Here is a tiny trained network, its code and every weight. The questions are about switching its units off for an input and a target symbol, where a switched-off unit gives its printed mean instead of its output.

import numpy as np


def w(rows, s, z=0):
    codes = np.array(rows[::2]) - 128.0
    scale = np.full(codes.shape[1], s)
    scale[-1] = z or s
    return codes * scale


def f(y):
    return np.maximum(y, 0)


def softmax(a):
    e = np.exp(a - a.max(-1, keepdims=True))
    return e / e.sum(-1, keepdims=True)


def log_softmax(a):
    a = a - a.max(-1, keepdims=True)
    return a - np.log(np.exp(a).sum(-1, keepdims=True))


def net(x, mask):
    ids = ['βγεζηλμξπσφω'.index(c) for c in x.split()]
    T = len(ids)
    res = E[ids] + P[:T]
    u = 0
    for l in range(3):
        q, k, v = (res @ M[l].T for M in (Q, K, V))
        z = softmax(np.where(np.tri(T) > 0, q @ k.T / 3**0.5, -1e9)) @ v
        res = res + np.where(mask[u], z, O[l][:, -1]) @ O[l][:, :-1]
        u += 1
        y = f(res @ A[l][:, :-1].T + A[l][:, -1])
        res = res + np.where(mask[u : u + 4], y, B[l][:, -1]) @ B[l][:, :-1]
        u += 4
    return log_softmax(res[-1] @ U[:, :-1].T + U[:, -1])


Q, K, V, O, A, B = {}, {}, {}, {}, {}, {}
E = w([
[122,40,124],'β',
[127,96,58],'γ',
[146,175,3],'ε',
[129,87,243],'ζ',
[120,64,172],'η',
[123,78,156],'λ',
[129,74,175],'μ',
[121,76,163],'ξ',
[121,60,188],'π',
[176,243,69],'σ',
[126,79,158],'φ',
[122,70,159],'ω',
],0.0049)
P = w([
[216,166,167],'0',
[89,130,96],'1',
[178,38,69],'2',
[105,169,223],'3',
[46,128,62],'4',
[155,80,78],'5',
[97,179,248],'6',
],0.011)
Q[0] = w([
[103,2,21],'L0H0',
[110,166,149],'L0H0',
[97,60,57],'L0H0',
],0.0094)
K[0] = w([
[20,133,96],'L0H0',
[149,127,151],'L0H0',
[5,156,104],'L0H0',
],0.014)
V[0] = w([
[116,186,68],'L0H0',
[147,190,254],'L0H0',
[141,57,107],'L0H0',
],0.0082)
O[0] = w([
[152,182,130,246],'L0H0',
[2,128,47,132],'L0H0',
[199,78,130,68],'L0H0',
],0.0097,0.0012)
A[0] = w([
[150,190,41,139],'L0N0',
[2,133,71,216],'L0N1',
[138,206,54,87],'L0N2',
[101,117,203,255],'L0N3',
],0.0072,0.003)
B[0] = w([
[146,221,255,203],'L0N0',
[26,94,99,252],'L0N1',
[64,196,233,186],'L0N2',
[217,92,18,237],'L0N3',
],0.0059,0.0036)
Q[1] = w([
[3,175,127],'L1H0',
[214,100,151],'L1H0',
[37,154,133],'L1H0',
],0.0063)
K[1] = w([
[84,211,208],'L1H0',
[179,29,75],'L1H0',
[73,253,153],'L1H0',
],0.0059)
V[1] = w([
[83,255,208],'L1H0',
[73,232,213],'L1H0',
[134,119,214],'L1H0',
],0.0045)
O[1] = w([
[81,1,226,253],'L1H0',
[30,22,237,235],'L1H0',
[76,171,162,129],'L1H0',
],0.0034,0.0024)
A[1] = w([
[117,211,253,181],'L1N0',
[231,116,144,255],'L1N1',
[55,143,89,169],'L1N2',
[169,128,67,134],'L1N3',
],0.0073,0.0068)
B[1] = w([
[151,158,248,241],'L1N0',
[254,172,124,254],'L1N1',
[91,56,83,197],'L1N2',
[154,158,119,165],'L1N3',
],0.0074,0.0065)
Q[2] = w([
[90,189,254],'L2H0',
[109,168,220],'L2H0',
[117,136,246],'L2H0',
],0.0099)
K[2] = w([
[167,201,254],'L2H0',
[175,147,218],'L2H0',
[180,166,227],'L2H0',
],0.0073)
V[2] = w([
[180,89,254],'L2H0',
[176,121,110],'L2H0',
[9,184,242],'L2H0',
],0.005)
O[2] = w([
[129,253,88,246],'L2H0',
[197,116,69,110],'L2H0',
[56,216,212,254],'L2H0',
],0.0053,0.0061)
A[2] = w([
[82,35,95,194],'L2N0',
[186,160,2,225],'L2N1',
[73,93,55,170],'L2N2',
[187,189,190,3],'L2N3',
],0.0076,0.0049)
B[2] = w([
[103,162,43,163],'L2N0',
[118,22,225,254],'L2N1',
[73,134,1,153],'L2N2',
[92,190,14,221],'L2N3',
],0.0073,0.0089)
U = w([
[205,68,236,252],'β',
[224,158,144,196],'γ',
[202,254,52,125],'ε',
[43,137,3,54],'ζ',
[108,106,99,110],'η',
[114,101,109,86],'λ',
[100,97,86,154],'μ',
[118,116,95,57],'ξ',
[101,108,75,117],'π',
[52,119,236,160],'σ',
[114,105,107,58],'φ',
[111,95,114,77],'ω',
],0.0056,0.0032)

Each question gives the input, a string of symbols that net reads in full, and the target symbol t.
The units are the heads (3 rows each of Q, K, V and O) and the neurons (one row each of A and B). Each row of codes is followed by its name. A weight is (code - 128) times the scale printed after its matrix; where a second scale follows, it is the last column's (O, A, B and U).
mask holds one flag per unit, layer by layer, with each layer's heads first. A switched-off unit (its flag False) gives its mean, the last column of its rows in O or B, instead of its output. The means were averaged over made-up inputs and are rounded, as every weight is.
A unit's drop is (log p(t) with every unit on - log p(t) with that unit switched off) / (log p(t) with every unit on - log p(t) with every unit switched off).
The circuit of an input: a set's keep is (log p(t) with only the set's units on - log p(t) with every unit switched off) / (log p(t) with every unit on - log p(t) with every unit switched off). Starting from the 12 units with the biggest drops (on a tie, the unit counted first), units are removed one at a time, each time the one whose removal leaves the highest keep (on an exact tie, the one counted first), for as long as the keep stays at least 0.8.
circuit, biggest first: the units of the circuit, biggest drop first
most important unit: the unit with the biggest drop
top k neurons: the k neurons with the biggest drops, biggest first
top k neurons in layer l: the k neurons of layer l with the biggest drops, biggest first
drop when u is switched off: that unit's drop, to one decimal
input μ σ ξ σ λ φ, target β: most important unit => L2N1
input ε ω ζ ξ, target ε: circuit, biggest first => (L1N0, L2H0, L2N1, L2N3)
input σ ζ ζ ω β, target β: circuit, biggest first => (L0H0, L2N3)
input ζ β σ ζ ε σ, target γ: top 2 neurons => (L2N1, L1N1)
input σ σ φ β ε β, target γ: circuit, biggest first => (L0H0, L1N1)
input σ ζ ζ λ ε ε, target γ: circuit, biggest first => (L0H0, L1N1)
input η ω σ ζ ε, target ε: top 2 neurons => (L0N0, L1N0)
input β ζ γ γ σ, target σ: top 4 neurons => (L0N0, L0N2, L1N0, L0N3)
input ε σ σ π, target ε: circuit, biggest first => (L2N1, L2H0, L1N0, L2N3)
input ζ π β β, target ζ: top 3 neurons in layer 1 => (L1N1, L1N0, L1N2)
input σ σ γ ζ π β, target β: top 3 neurons => (L2N1, L1N0, L0N0)
input ε σ σ ε, target ε: top 2 neurons => (L2N1, L1N0)
input ε σ σ ε μ σ σ, target ε: top 3 neurons in layer 0 => (L0N1, L0N3, L0N2)
input ζ β η, target β: most important unit => L2N1
input λ ζ π γ σ μ, target β: top 2 neurons => (L2N1, L1N0)
input ε ζ ζ ζ, target ε: top 2 neurons in layer 0 => (L0N3, L0N1)
input β ε ξ, target β: top 2 neurons in layer 0 => (L0N0, L0N2)
input ε ξ σ σ σ ε ζ, target ε: top 3 neurons in layer 0 => (L0N1, L0N3, L0N2)
input ε π λ ω, target ε: top 2 neurons in layer 1 => (L1N0, L1N2)
input β ζ η, target β: top neuron in layer 2 => (L2N1)
input σ σ ζ, target β: top 3 neurons in layer 0 => (L0N0, L0N2, L0N3)
input ε ξ λ, target β: top 2 neurons => (L2N1, L1N0)
input ζ γ ε, target β: drop when L2H0 is switched off => 0.3
input σ μ ζ σ σ, target σ: drop when L2N0 is switched off => 0.0
input ζ λ ε ε ξ φ ζ, target ζ: drop when L2N3 is switched off => 0.0
